Here is a tiny trained network, its code and every weight. The questions are about switching its units off for an input and a class, where a switched-off unit gives its printed mean instead of its output.

import numpy as np


def w(rows, s, z=0):
    codes = np.array(rows[::2]) - 128.0
    scale = np.full(codes.shape[1], s)
    scale[-1] = z or s
    return codes * scale


def f(y):
    return y / 2 * (1 + np.tanh(0.7978845608 * (y + 0.044715 * y**3)))


def log_softmax(a):
    a = a - a.max(-1, keepdims=True)
    return a - np.log(np.exp(a).sum(-1, keepdims=True))


def net(x, mask):
    res = np.array(x, float).reshape(1, 6) / 4 @ E
    y = f(res @ A[0][:, :-1].T + A[0][:, -1])
    res = res + np.where(mask, y, B[0][:, -1]) @ B[0][:, :-1]
    return log_softmax(res[-1] @ U[:, :-1].T + U[:, -1])


A, B = {}, {}
E = w([
[91,161,153,210,112],'x0',
[114,114,15,156,92],'x1',
[128,127,127,129,131],'x2',
[91,122,96,140,249],'x3',
[131,126,128,130,132],'x4',
[89,49,161,142,145],'x5',
],0.011)
A[0] = w([
[82,142,115,94,182,253],'neuron 1',
[124,95,65,138,106,90],'neuron 2',
[100,90,48,151,99,48],'neuron 3',
[101,173,137,226,127,61],'neuron 4',
[140,121,131,135,62,130],'neuron 5',
[164,151,133,55,148,149],'neuron 6',
[86,4,160,127,122,182],'neuron 7',
[84,106,79,131,97,35],'neuron 8',
[123,150,178,125,139,143],'neuron 9',
[153,171,105,127,122,119],'neuron 10',
[158,123,181,103,114,98],'neuron 11',
[60,178,149,173,113,127],'neuron 12',
[153,195,113,119,126,142],'neuron 13',
[99,140,117,154,161,137],'neuron 14',
[99,59,159,170,137,103],'neuron 15',
[193,78,60,144,116,111],'neuron 16',
[81,132,108,135,61,76],'neuron 17',
[146,125,136,142,94,141],'neuron 18',
[127,118,83,143,152,57],'neuron 19',
[165,238,109,99,159,100],'neuron 20',
[161,108,196,127,161,210],'neuron 21',
[98,152,117,141,185,144],'neuron 22',
[158,151,89,162,124,37],'neuron 23',
[84,136,102,184,91,120],'neuron 24',
[143,100,160,106,65,145],'neuron 25',
[111,178,150,198,127,105],'neuron 26',
[142,106,91,41,140,138],'neuron 27',
[200,216,134,144,135,108],'neuron 28',
[122,111,102,150,189,136],'neuron 29',
],0.012,0.0024)
B[0] = w([
[120,157,87,133,49,208],'neuron 1',
[40,158,212,90,184,190],'neuron 2',
[44,172,158,111,199,212],'neuron 3',
[180,43,189,106,108,190],'neuron 4',
[143,157,88,120,127,189],'neuron 5',
[87,89,165,133,143,193],'neuron 6',
[164,122,99,225,135,254],'neuron 7',
[96,201,156,119,209,170],'neuron 8',
[60,184,166,84,161,170],'neuron 9',
[118,96,165,166,164,165],'neuron 10',
[107,185,153,97,114,179],'neuron 11',
[187,77,158,56,119,180],'neuron 12',
[111,89,133,180,145,185],'neuron 13',
[170,132,93,97,98,163],'neuron 14',
[156,140,139,175,133,196],'neuron 15',
[100,124,140,130,156,198],'neuron 16',
[160,173,135,87,116,178],'neuron 17',
[157,132,81,121,92,156],'neuron 18',
[129,161,116,106,139,159],'neuron 19',
[144,107,91,238,119,218],'neuron 20',
[57,203,141,143,135,212],'neuron 21',
[158,194,78,73,61,184],'neuron 22',
[113,110,145,142,189,155],'neuron 23',
[92,103,147,97,142,187],'neuron 24',
[172,174,80,173,108,197],'neuron 25',
[189,72,162,62,127,179],'neuron 26',
[152,2,161,88,135,205],'neuron 27',
[111,118,155,179,161,209],'neuron 28',
[189,120,79,118,79,195],'neuron 29',
],0.0068,0.0077)
U = w([
[76,169,174,94,196,97],'0',
[139,70,126,247,167,68],'1',
[159,25,169,50,146,82],'2',
[122,112,124,126,132,254],'3',
[163,176,72,83,95,76],'4',
],0.013,0.0063)

Each question gives the input, the list of numbers given to net, and the class t.
The units are the neurons (one row each of A and B). Each row of codes is followed by its name. A weight is (code - 128) times the scale printed after its matrix; where a second scale follows, it is the last column's (A, B and U).
mask holds one flag per neuron, in row order. A switched-off neuron (its flag False) gives its mean, the last column of its row in B, instead of its output. The means were averaged over made-up inputs and are rounded, as every weight is.
A unit's drop is (log p(t) with every unit on - log p(t) with that unit switched off) / (log p(t) with every unit on - log p(t) with every unit switched off).
The circuit of an input: a set's keep is (log p(t) with only the set's units on - log p(t) with every unit switched off) / (log p(t) with every unit on - log p(t) with every unit switched off). Starting from the 12 units with the biggest drops (on a tie, the unit counted first), units are removed one at a time, each time the one whose removal leaves the highest keep (on an exact tie, the one counted first), for as long as the keep stays at least 0.8.
units of the circuit, in order: the units of the circuit, biggest drop first
most important unit: the unit with the biggest drop
k most important neurons: the k neurons with the biggest drops, biggest first
drop when u is switched off: that unit's drop, to one decimal
input [-6,-7,-4,-6,0,7], class 0: 4 most important neurons -> (neuron 21; neuron 11; neuron 9; neuron 20)
input [-8,-5,-8,-1,1,-8], class 1: most important unit -> neuron 20
input [8,2,-1,7,-2,6], class 2: units of the circuit, in order -> (neuron 4; neuron 12; neuron 26)
input [0,5,6,3,2,4], class 0: units of the circuit, in order -> (neuron 3; neuron 2)
input [-5,-6,1,8,7,-5], class 4: units of the circuit, in order -> (neuron 22; neuron 1)
input [3,-5,-7,-7,1,-7], class 1: units of the circuit, in order -> (neuron 28; neuron 20)
input [-5,-7,-8,-7,3,-6], class 0: units of the circuit, in order -> (neuron 11; neuron 6)
input [-5,-4,2,-5,-5,-7], class 1: units of the circuit, in order -> (neuron 20; neuron 28; neuron 13)
input [-6,-6,6,-5,-8,7], class 3: units of the circuit, in order -> (neuron 7; neuron 11; neuron 25)
input [-7,-7,0,-3,-4,-8], class 1: units of the circuit, in order -> (neuron 20; neuron 28)
input [8,6,-8,-4,-3,6], class 2: 3 most important neurons -> (neuron 4; neuron 12; neuron 26)
input [-5,6,-3,-6,-5,-5], class 0: 2 most important neurons -> (neuron 2; neuron 3)
input [7,-6,5,-6,-3,-8], class 1: 3 most important neurons -> (neuron 20; neuron 28; neuron 13)
input [4,-5,3,-7,-3,4], class 4: most important unit -> neuron 25
input [4,6,6,5,2,0], class 0: 2 most important neurons -> (neuron 3; neuron 2)
input [-5,-6,6,-5,-7,8], class 1: 2 most important neurons -> (neuron 7; neuron 25)
input [6,6,-4,8,4,-3], class 4: 2 most important neurons -> (neuron 22; neuron 29)
input [4,5,-5,8,6,0], class 4: 2 most important neurons -> (neuron 22; neuron 29)
input [-7,5,-7,1,7,-8], class 1: drop when neuron 20 is switched off -> 0.3
input [-7,-5,-8,-1,5,8], class 1: most important unit -> neuron 7
input [-2,-5,6,6,-2,5], class 4: drop when neuron 29 is switched off -> 0.2
input [2,-2,-5,5,1,4], class 4: drop when neuron 13 is switched off -> 0.1
